Below is a small trained network, with its code and all its weights. Each question gives an input and a class and asks what happens when units are switched off, that is, made to give their printed mean instead of their output.

import numpy as np


def w(rows, s, z=0):
    codes = np.array(rows[::2]) - 128.0
    scale = np.full(codes.shape[1], s)
    scale[-1] = z or s
    return codes * scale


def f(y):
    return y / 2 * (1 + np.tanh(0.7978845608 * (y + 0.044715 * y**3)))


def log_softmax(a):
    a = a - a.max(-1, keepdims=True)
    return a - np.log(np.exp(a).sum(-1, keepdims=True))


def net(x, mask):
    res = np.array(x, float).reshape(1, 3) / 4 @ E
    y = f(res @ A[0][:, :-1].T + A[0][:, -1])
    res = res + np.where(mask, y, B[0][:, -1]) @ B[0][:, :-1]
    return log_softmax(res[-1] @ U[:, :-1].T + U[:, -1])


A, B = {}, {}
E = w([
[253,10,177,93,10,198,133],'x0',
[57,19,173,203,91,8,189],'x1',
[233,171,210,218,232,130,223],'x2',
],0.0073)
A[0] = w([
[75,204,103,103,176,163,96,203],'N0',
[145,60,168,99,83,108,178,202],'N1',
[52,112,192,152,195,73,181,218],'N2',
[57,115,80,83,106,65,110,254],'N3',
[201,147,194,122,158,165,171,173],'N4',
[190,158,164,100,160,134,141,171],'N5',
[99,2,164,141,72,116,158,79],'N6',
[160,198,67,114,171,169,136,154],'N7',
[179,123,189,154,179,213,154,210],'N8',
[86,163,162,177,129,42,156,214],'N9',
[102,127,167,175,191,63,146,201],'N10',
[124,108,96,75,63,166,50,229],'N11',
[186,125,122,55,92,199,96,170],'N12',
[165,57,172,173,72,140,172,195],'N13',
[205,129,96,67,106,180,108,139],'N14',
[108,224,100,96,158,169,82,215],'N15',
[104,209,83,107,228,167,130,163],'N16',
[152,111,176,111,141,239,128,51],'N17',
[173,96,72,68,101,214,83,172],'N18',
],0.0097,0.0032)
B[0] = w([
[196,45,78,154,84,242,95,229],'N0',
[199,100,129,186,94,171,58,215],'N1',
[118,85,152,90,211,61,119,233],'N2',
[53,56,69,7,107,131,47,247],'N3',
[107,118,191,160,75,132,254,205],'N4',
[115,155,192,151,82,104,193,179],'N5',
[144,115,34,194,114,192,72,239],'N6',
[170,131,162,178,59,173,169,209],'N7',
[94,145,199,155,108,81,220,212],'N8',
[95,80,146,112,176,50,82,218],'N9',
[114,109,203,84,225,103,125,215],'N10',
[169,188,135,127,165,85,45,254],'N11',
[167,213,180,76,167,34,105,229],'N12',
[185,124,132,216,77,133,131,225],'N13',
[164,170,178,83,148,53,135,210],'N14',
[211,87,87,193,88,201,65,237],'N15',
[186,44,165,209,127,188,121,242],'N16',
[28,190,158,55,60,82,196,173],'N17',
[130,225,163,80,192,91,72,239],'N18',
],0.0072,0.0097)
U = w([
[198,112,13,149,71,218,36,196],'0',
[149,172,171,77,226,58,104,235],'1',
[184,38,146,227,106,212,204,134],'2',
[106,212,141,65,33,106,255,3],'3',
[33,51,47,40,141,109,110,20],'4',
],0.0072,0.0033)

Each question gives the input, the list of numbers given to net, and the class t.
The units are the neurons (one row each of A and B). Each row of codes is followed by its name. A weight is (code - 128) times the scale printed after its matrix; where a second scale follows, it is the last column's (A, B and U).
mask holds one flag per neuron, in row order. A switched-off neuron (its flag False) gives its mean, the last column of its row in B, instead of its output. The means were averaged over made-up inputs and are rounded, as every weight is.
A unit's drop is (log p(t) with every unit on - log p(t) with that unit switched off) / (log p(t) with every unit on - log p(t) with every unit switched off).
The circuit of an input: a set's keep is (log p(t) with only the set's units on - log p(t) with every unit switched off) / (log p(t) with every unit on - log p(t) with every unit switched off). Starting from the 12 units with the biggest drops (on a tie, the unit counted first), units are removed one at a time, each time the one whose removal leaves the highest keep (on an exact tie, the one counted first), for as long as the keep stays at least 0.8.
units of the circuit, in order: the units of the circuit, biggest drop first
k most important neurons: the k neurons with the biggest drops, biggest first
drop of u: that unit's drop, to one decimal
input [-8,7,-2], class 4: units of the circuit, in order : (N3)
input [-5,-4,0], class 0: 2 most important neurons : (N4 N15)
input [-7,0,-2], class 0: 3 most important neurons : (N0 N15 N16)
input [0,8,6], class 1: 3 most important neurons : (N2 N10 N9)
input [-5,0,-2], class 0: 2 most important neurons : (N0 N15)
input [2,4,0], class 0: 4 most important neurons : (N4 N8 N6 N16)
input [0,3,-3], class 4: 2 most important neurons : (N15 N0)
input [-8,-5,2], class 2: drop of N16 : 0.2
input [1,-5,7], class 3: drop of N17 : 0.3
input [-1,4,-6], class 4: drop of N15 : 0.2
input [-5,0,8], class 2: 3 most important neurons : (N16 N18 N12)
